Below is a small trained network, with its code and all its weights. Each question gives an input and a class and asks what happens when units are switched off, that is, made to give their printed mean instead of their output.

import numpy as np


def w(rows, s, z=0):
    codes = np.array(rows[::2]) - 128.0
    scale = np.full(codes.shape[1], s)
    scale[-1] = z or s
    return codes * scale


def f(y):
    return y / 2 * (1 + np.tanh(0.7978845608 * (y + 0.044715 * y**3)))


def log_softmax(a):
    a = a - a.max(-1, keepdims=True)
    return a - np.log(np.exp(a).sum(-1, keepdims=True))


def net(x, mask):
    res = np.array(x, float).reshape(1, 6) / 4 @ E
    y = f(res @ A[0][:, :-1].T + A[0][:, -1])
    res = res + np.where(mask, y, B[0][:, -1]) @ B[0][:, :-1]
    return log_softmax(res[-1] @ U[:, :-1].T + U[:, -1])


A, B = {}, {}
E = w([
[115,211,78,255,129],'x0',
[157,94,83,117,140],'x1',
[178,78,195,154,159],'x2',
[85,89,135,73,89],'x3',
[193,177,143,63,129],'x4',
[125,123,103,83,195],'x5',
],0.013)
A[0] = w([
[147,171,141,120,38,255],'neuron 1',
[118,119,100,69,154,157],'neuron 2',
[105,148,99,202,2,145],'neuron 3',
[164,63,88,243,69,81],'neuron 4',
[141,85,121,182,168,198],'neuron 5',
[149,181,21,95,117,203],'neuron 6',
],0.0096,0.0085)
B[0] = w([
[169,36,180,217,146,254],'neuron 1',
[115,53,100,29,118,202],'neuron 2',
[141,141,254,150,141,244],'neuron 3',
[33,116,182,14,188,215],'neuron 4',
[118,105,6,101,212,220],'neuron 5',
[172,41,62,187,216,242],'neuron 6',
],0.0089,0.0086)
U = w([
[112,199,104,77,70,35],'0',
[76,126,40,87,139,38],'1',
[133,66,218,19,118,180],'2',
[105,218,94,78,35,28],'3',
[59,176,172,189,108,87],'4',
[19,90,70,41,166,198],'5',
[101,149,155,180,2,56],'6',
[196,148,75,194,208,253],'7',
],0.0096,0.0054)

Each question gives the input, the list of numbers given to net, and the class t.
The units are the neurons (one row each of A and B). Each row of codes is followed by its name. A weight is (code - 128) times the scale printed after its matrix; where a second scale follows, it is the last column's (A, B and U).
mask holds one flag per neuron, in row order. A switched-off neuron (its flag False) gives its mean, the last column of its row in B, instead of its output. The means were averaged over made-up inputs and are rounded, as every weight is.
A unit's drop is (log p(t) with every unit on - log p(t) with that unit switched off) / (log p(t) with every unit on - log p(t) with every unit switched off).
The circuit of an input: a set's keep is (log p(t) with only the set's units on - log p(t) with every unit switched off) / (log p(t) with every unit on - log p(t) with every unit switched off). Starting from all 6 units, units are removed one at a time, each time the one whose removal leaves the highest keep (on an exact tie, the one counted first), for as long as the keep stays at least 0.8.
units of the circuit, in order: the units of the circuit, biggest drop first
unit that matters most: the unit with the biggest drop
top k neurons: the k neurons with the biggest drops, biggest first
drop when u is switched off: that unit's drop, to one decimal
input [6,-1,8,-5,-2,-6], class 2: top 3 neurons : neuron 4; neuron 3; neuron 6
input [0,-1,6,1,-7,-1], class 5: units of the circuit, in order : neuron 5; neuron 4
input [-3,4,6,-8,-8,-1], class 5: units of the circuit, in order : neuron 4; neuron 5
input [4,3,-6,7,3,-4], class 7: unit that matters most : neuron 6
input [4,-1,-6,3,-6,5], class 7: top 2 neurons : neuron 6; neuron 4
input [6,5,5,-2,-3,-3], class 5: top 2 neurons : neuron 4; neuron 5
input [-8,3,6,3,-7,3], class 5: top 2 neurons : neuron 3; neuron 5
input [-5,7,4,-8,-5,4], class 5: top 3 neurons : neuron 1; neuron 6; neuron 5
input [3,-2,-3,7,8,-3], class 7: units of the circuit, in order : neuron 6; neuron 1
input [-1,0,-5,-7,-4,-7], class 4: top 3 neurons : neuron 3; neuron 2; neuron 4
input [-7,5,-2,-8,-1,-6], class 7: top 3 neurons : neuron 4; neuron 3; neuron 2
input [7,7,-7,8,0,-6], class 7: top 2 neurons : neuron 6; neuron 1
input [6,-2,2,2,-8,1], class 5: top 3 neurons : neuron 4; neuron 5; neuron 1
input [0,4,3,-3,-2,-1], class 5: top neuron : neuron 4
input [0,-3,7,1,-4,3], class 5: top 2 neurons : neuron 1; neuron 6
input [8,4,8,4,2,-4], class 2: top 3 neurons : neuron 4; neuron 3; neuron 6
input [-6,-5,-5,-8,2,-2], class 7: top 2 neurons : neuron 4; neuron 3
input [3,-7,7,-4,-5,4], class 5: drop when neuron 4 is switched off : 0.3
input [7,3,8,7,7,-8], class 2: drop when neuron 1 is switched off : 0.0
input [8,-2,-2,-8,-3,-8], class 4: units of the circuit, in order : neuron 3
input [5,-1,6,0,0,-5], class 2: drop when neuron 6 is switched off : 0.1
